Below is a small trained network, with its code and all its weights. Each question gives an input and a class and asks what happens when units are switched off, that is, made to give their printed mean instead of their output.

import numpy as np


def w(rows, s, z=0):
    codes = np.array(rows[::2]) - 128.0
    scale = np.full(codes.shape[1], s)
    scale[-1] = z or s
    return codes * scale


def f(y):
    return np.maximum(y, 0)


def log_softmax(a):
    a = a - a.max(-1, keepdims=True)
    return a - np.log(np.exp(a).sum(-1, keepdims=True))


def net(x, mask):
    res = np.array(x, float).reshape(1, 4) / 4 @ E
    y = f(res @ A[0][:, :-1].T + A[0][:, -1])
    res = res + np.where(mask, y, B[0][:, -1]) @ B[0][:, :-1]
    return log_softmax(res[-1] @ U[:, :-1].T + U[:, -1])


A, B = {}, {}
E = w([
[101,158,212,141,252,81,169,178,189],'x0',
[62,150,163,67,124,90,74,205,83],'x1',
[112,102,46,136,66,56,128,249,217],'x2',
[160,250,60,93,159,147,101,154,172],'x3',
],0.011)
A[0] = w([
[129,117,138,126,161,126,123,132,154,2],'N0',
[124,87,129,123,87,133,117,105,77,208],'N1',
[128,107,152,146,133,143,143,74,153,129],'N2',
[123,64,130,147,128,127,142,67,138,27],'N3',
[114,163,120,126,105,113,118,127,79,122],'N4',
[108,127,146,130,145,104,134,209,162,179],'N5',
[127,140,117,100,111,132,106,160,100,26],'N6',
[120,190,157,114,165,134,118,128,98,114],'N7',
[138,108,116,136,168,114,128,92,108,95],'N8',
[124,93,147,143,137,109,132,175,152,121],'N9',
[103,125,154,129,153,92,135,249,183,206],'N10',
[127,97,137,140,130,137,134,142,135,135],'N11',
[141,153,78,139,110,124,135,139,190,74],'N12',
[116,16,166,147,127,97,140,170,139,156],'N13',
[107,181,166,88,154,123,111,148,46,130],'N14',
[129,156,131,125,171,136,125,123,170,44],'N15',
],0.018,0.0028)
B[0] = w([
[73,177,102,114,116,87,180,121,101,147],'N0',
[153,49,123,111,80,160,106,161,76,173],'N1',
[152,156,187,153,59,107,174,105,116,165],'N2',
[189,63,126,133,142,161,114,72,83,169],'N3',
[64,128,100,141,110,140,125,178,112,149],'N4',
[151,105,88,128,196,72,134,161,123,212],'N5',
[93,153,115,110,122,132,155,222,118,156],'N6',
[95,159,208,147,203,161,152,134,144,174],'N7',
[124,156,125,160,108,110,126,87,105,151],'N8',
[102,121,117,128,122,83,109,101,197,176],'N9',
[169,121,91,113,157,7,101,191,108,254],'N10',
[102,120,121,102,153,132,154,92,109,147],'N11',
[180,147,84,118,139,190,88,104,221,188],'N12',
[16,64,118,137,132,109,170,74,196,206],'N13',
[59,139,218,121,201,163,58,106,136,177],'N14',
[144,221,149,146,111,90,174,122,117,166],'N15',
],0.019,0.028)
U = w([
[179,194,169,219,120,126,216,37,129,2],'0',
[186,144,82,142,59,255,100,69,218,219],'1',
[85,69,107,138,173,3,159,108,181,228],'2',
[160,38,149,172,46,189,131,31,60,32],'3',
[208,200,96,119,196,49,88,186,160,63],'4',
[57,184,228,151,189,197,69,99,115,246],'5',
[66,65,95,73,41,205,64,179,79,127],'6',
],0.0073,0.0019)

Each question gives the input, the list of numbers given to net, and the class t.
The units are the neurons (one row each of A and B). Each row of codes is followed by its name. A weight is (code - 128) times the scale printed after its matrix; where a second scale follows, it is the last column's (A, B and U).
mask holds one flag per neuron, in row order. A switched-off neuron (its flag False) gives its mean, the last column of its row in B, instead of its output. The means were averaged over made-up inputs and are rounded, as every weight is.
A unit's drop is (log p(t) with every unit on - log p(t) with that unit switched off) / (log p(t) with every unit on - log p(t) with every unit switched off).
The circuit of an input: a set's keep is (log p(t) with only the set's units on - log p(t) with every unit switched off) / (log p(t) with every unit on - log p(t) with every unit switched off). Starting from the 12 units with the biggest drops (on a tie, the unit counted first), units are removed one at a time, each time the one whose removal leaves the highest keep (on an exact tie, the one counted first), for as long as the keep stays at least 0.8.
units of the circuit, in order: the units of the circuit, biggest drop first
top k neurons: the k neurons with the biggest drops, biggest first
drop when u is switched off: that unit's drop, to one decimal
input [1,8,-2,-1], class 5: units of the circuit, in order => N14
input [2,-8,2,-2], class 0: units of the circuit, in order => N10; N2
input [5,0,3,1], class 4: units of the circuit, in order => N10; N13
input [8,6,-4,1], class 5: top 2 neurons => N14; N7
input [-3,-1,0,2], class 1: top 2 neurons => N10; N5
input [1,1,-1,-5], class 3: top 2 neurons => N10; N5
input [-7,2,1,8], class 6: top 3 neurons => N10; N6; N4
input [4,0,-4,-1], class 5: drop when N11 is switched off => 0.0
input [-3,-3,0,3], class 1: drop when N10 is switched off => 0.5
input [7,2,3,6], class 4: drop when N7 is switched off => 0.0
